Questions about the array below.
1) The bottom entry of the column that holds the smallest entry?
2) The bottom-left entry?
3) The entry just left of 117?
4) The last entry, reading row by row?
5) The first entry in the row that holds the smallest entry?
6) The first entry, reading row by row?
7) The last entry of the smallest entry's row?
8) The 4th entry from the end, reading row by row?
[[140, 123, 130, 124, 133, 128, 136, 129, 126, 123, 137, 128, 125, 130, 120],
 [137, 125, 125, 134, 132, 126, 131, 131, 133, 135, 131, 127, 127, 121, 130],
 [125, 125, 128, 143, 125, 120, 135, 128, 128, 130, 138, 127, 128, 138, 143],
 [127, 131, 122, 129, 133, 125, 121, 126, 126, 132, 117, 132, 128, 129, 131],
 [137, 126, 122, 133, 126, 130, 123, 127, 125, 125, 127, 128, 122, 120, 139],
 [126, 136, 135, 132, 131, 138, 122, 130, 127, 122, 118, 128, 127, 137, 142],
 [127, 128, 127, 126, 125, 124, 130, 130, 123, 133, 120, 130, 131, 130, 114],
 [127, 128, 128, 140, 132, 133, 142, 125, 124, 128, 132, 129, 131, 120, 120],
 [127, 127, 138, 110, 131, 128, 127, 128, 129, 131, 125, 126, 128, 122, 127],
 [121, 131, 133, 138, 132, 118, 133, 127, 124, 128, 133, 126, 133, 131, 116],
 [143, 124, 127, 134, 135, 127, 135, 125, 131, 130, 124, 127, 131, 123, 111],
 [113, 120, 135, 147, 127, 134, 132, 127, 129, 121, 137, 129, 127, 111, 152]]
1) 147
2) 113
3) 132
4) 152
5) 127
6) 140
7) 127
8) 129

arr = [115 120 140 158 118 128 115 126 131 121 144 124 143 118 157]
The third largest entry: 144
Report the 2nd entry from the left.
120
The 1st entry from the right -> 157
Report the first entry.
115
The 2nd entry from the right is 118

Read these off the array that follows. Rows and columns are numbered from 1.
1) Read off the top-left entry.
2) Read off the entry in row 3 and column 2.
3) Read off the entry in the top-right corner.
4) Read off the entry directly below 102.
5) Read off the entry in row 2 and column 1.
6) Read off the entry at row 2, column 2.
7) Read off the bottom entry of the column that holds the smallest entry.
8) Read off the entry directly above the largest entry.
[[143 130 125 134 127 125 125]
 [131 129 120 132 116 125 127]
 [127 114 111 132 127 128 131]
 [127 133 125 132 127 107 102]
 [127 137 136 119 132 125 140]
 [130 143 125 133 122 125 134]
 [127 132 125 132 134 125 131]
 [125 133 125 132 129 147 131]
 [129 146 119 132 127 124 141]
 [131 133 125 124 131 132 117]
 [123 133 138 116 127 125 107]
 [125 133 113 141 122 125 157]]
1) 143
2) 114
3) 125
4) 140
5) 131
6) 129
7) 157
8) 107

Read these off the grid that follows.
1) Give the largest entry.
2) Give the entry in the bottom-left corner.
3) Give the entry just right of 111.
4) Give the top-left entry.
5) Give the largest entry in the last column.
[[114 120 111 141 124 146 128]
 [118 122 152 131 119 125 132]]
1) 152
2) 118
3) 141
4) 114
5) 132

Questions about the grid below.
1) What is the 3rd entry, reading row by row?
2) What is the entry in the bottom-left corner?
3) What is the 1st entry in reading order?
4) What is the bottom-right entry?
5) What is the first entry of the largest entry's row?
6) What is the entry in the top-right corner?
7) What is the entry directly below the largest entry?
8) What is the entry just right of the smallest entry?
[[104 116 119 120]
 [123 144 128 135]
 [127 121 125 125]
 [126 116 124 123]
 [125 131 127 129]
 [130 141 130 134]
 [137 129 132 129]
 [137 110 134 119]
 [115 118 121 123]
 [124 124 124 126]
 [122 121 123 125]
 [125 117 131 122]
 [123 121 124 124]
 [129 126 129 127]
 [117 118 122 123]
 [121 124 123 126]]
1) 119
2) 121
3) 104
4) 126
5) 123
6) 120
7) 121
8) 116

Read these off the grid that follows. Rows and columns are numbered from 1.
1) What is the entry directly above the smallest entry?
2) What is the entry in row 2 and column 3?
3) What is the bottom entry of the column that holds the largest entry?
4) What is the entry just right of the smallest entry?
5) What is the entry in the bottom-right corner?
6) What is the entry in row 1 and column 2?
7) What is the entry in row 3 and column 2?
8) What is the entry at row 3, column 1?
118  154  139  125  135  132
119  120  125  137  135  114
123  132  130  135  146  116
115  155  138  120  135  130
126  122  124  143  144  124
113  146  139  123  140  129
126  150  132  119  144  127
1) 126
2) 125
3) 150
4) 146
5) 127
6) 154
7) 132
8) 123

Read these off the matrix that follows. Counting starts at 1.
1) Find the entry in the bottom-left corner.
2) Find the entry in row 3 and column 1.
3) Find the entry in the top-right corner.
4) Find the entry in the top-left corner.
5) Find the entry in row 1 and column 2.
6) Find the entry directly below the smallest entry.
7) Find the entry at row 2, column 2.
[[103 133 126 141 120 144 124 149 113]
 [130 130 102 127 126 123 129 132 122]
 [143 130 131 120 129 111 131 126 124]
 [129 128 119 128 128 127 129 128 128]
 [111 124 129 138 130 152 124 125 141]
 [112 124 139 138 130 152 124 124 141]]
1) 112
2) 143
3) 113
4) 103
5) 133
6) 131
7) 130
